Below is a small trained network, with its code and all its weights. Each question gives an input and a class and asks what happens when units are switched off, that is, made to give their printed mean instead of their output.

import numpy as np


def w(rows, s, z=0):
    codes = np.array(rows[::2]) - 128.0
    scale = np.full(codes.shape[1], s)
    scale[-1] = z or s
    return codes * scale


def f(y):
    return y / 2 * (1 + np.tanh(0.7978845608 * (y + 0.044715 * y**3)))


def log_softmax(a):
    a = a - a.max(-1, keepdims=True)
    return a - np.log(np.exp(a).sum(-1, keepdims=True))


def net(x, mask):
    res = np.array(x, float).reshape(1, 6) / 4 @ E
    y = f(res @ A[0][:, :-1].T + A[0][:, -1])
    res = res + np.where(mask, y, B[0][:, -1]) @ B[0][:, :-1]
    return log_softmax(res[-1] @ U[:, :-1].T + U[:, -1])


A, B = {}, {}
E = w([
[228,153,75],'x0',
[120,248,128],'x1',
[128,127,130],'x2',
[133,129,125],'x3',
[24,123,30],'x4',
[128,128,127],'x5',
],0.012)
A[0] = w([
[105,137,204,203],'n1',
[115,98,85,157],'n2',
[89,117,86,171],'n3',
[124,126,69,155],'n4',
[118,144,109,129],'n5',
[97,128,209,148],'n6',
[140,113,119,150],'n7',
[57,111,129,110],'n8',
[141,121,52,107],'n9',
[174,103,144,146],'n10',
[141,83,170,179],'n11',
[100,90,136,95],'n12',
[140,122,84,134],'n13',
[123,134,3,144],'n14',
[97,70,73,170],'n15',
[70,140,126,120],'n16',
[104,160,110,147],'n17',
[82,131,130,95],'n18',
[187,132,140,105],'n19',
[114,160,121,153],'n20',
[121,171,94,102],'n21',
[144,77,127,229],'n22',
[162,157,158,154],'n23',
[78,112,164,166],'n24',
[115,179,154,162],'n25',
[107,160,141,133],'n26',
[75,155,161,193],'n27',
[159,57,98,254],'n28',
[158,125,138,221],'n29',
[121,131,141,142],'n30',
[110,106,107,153],'n31',
[121,204,155,185],'n32',
[102,68,126,115],'n33',
[134,113,199,253],'n34',
[120,151,91,131],'n35',
],0.021,0.0054)
B[0] = w([
[175,94,197,205],'n1',
[61,119,95,184],'n2',
[83,107,36,204],'n3',
[68,81,129,186],'n4',
[168,62,106,149],'n5',
[139,105,176,201],'n6',
[86,140,149,145],'n7',
[146,126,68,204],'n8',
[69,67,191,188],'n9',
[141,184,145,196],'n10',
[86,167,199,201],'n11',
[111,140,125,168],'n12',
[85,110,172,162],'n13',
[91,75,164,251],'n14',
[56,143,82,224],'n15',
[165,128,49,185],'n16',
[170,87,103,171],'n17',
[112,115,98,166],'n18',
[106,215,33,203],'n19',
[190,76,122,162],'n20',
[140,90,122,174],'n21',
[72,194,186,200],'n22',
[166,176,122,199],'n23',
[141,156,133,194],'n24',
[227,91,95,185],'n25',
[159,106,124,158],'n26',
[174,137,118,195],'n27',
[78,175,146,231],'n28',
[128,228,154,184],'n29',
[139,130,136,135],'n30',
[59,152,61,166],'n31',
[255,136,76,216],'n32',
[113,149,117,191],'n33',
[149,152,233,225],'n34',
[136,57,156,168],'n35',
],0.0091,0.015)
U = w([
[79,165,210,62],'0',
[161,156,157,254],'1',
[44,168,57,40],'2',
[117,63,64,155],'3',
[85,215,158,118],'4',
[150,201,90,114],'5',
[36,105,123,234],'6',
[118,2,131,21],'7',
],0.011,0.0041)

Each question gives the input, the list of numbers given to net, and the class t.
The units are the neurons (one row each of A and B). Each row of codes is followed by its name. A weight is (code - 128) times the scale printed after its matrix; where a second scale follows, it is the last column's (A, B and U).
mask holds one flag per neuron, in row order. A switched-off neuron (its flag False) gives its mean, the last column of its row in B, instead of its output. The means were averaged over made-up inputs and are rounded, as every weight is.
A unit's drop is (log p(t) with every unit on - log p(t) with that unit switched off) / (log p(t) with every unit on - log p(t) with every unit switched off).
The circuit of an input: a set's keep is (log p(t) with only the set's units on - log p(t) with every unit switched off) / (log p(t) with every unit on - log p(t) with every unit switched off). Starting from the 12 units with the biggest drops (on a tie, the unit counted first), units are removed one at a time, each time the one whose removal leaves the highest keep (on an exact tie, the one counted first), for as long as the keep stays at least 0.8.
circuit, biggest first: the units of the circuit, biggest drop first
k most important neurons: the k neurons with the biggest drops, biggest first
drop when u is switched off: that unit's drop, to one decimal
input [0,-8,5,5,7,4], class 2: circuit, biggest first -> n15
input [7,0,7,3,8,6], class 6: 2 most important neurons -> n15; n32
input [1,-1,-6,3,7,-2], class 6: 2 most important neurons -> n14; n9
input [3,0,-5,-8,4,-2], class 6: 2 most important neurons -> n32; n25
input [3,-7,-8,-5,3,-3], class 6: 3 most important neurons -> n19; n9; n14
input [1,-7,-2,-8,-5,0], class 4: 2 most important neurons -> n19; n14
input [1,-2,2,4,-5,3], class 4: 2 most important neurons -> n19; n14
input [0,-8,-7,-5,-7,-6], class 0: 2 most important neurons -> n34; n11
input [4,2,5,-5,-8,0], class 5: 2 most important neurons -> n19; n32
input [-4,-6,6,6,-7,7], class 0: drop when n4 is switched off -> 0.0
input [-2,5,-1,-8,1,0], class 3: drop when n22 is switched off -> 0.1
input [-5,1,-2,8,8,3], class 3: drop when n28 is switched off -> 0.2
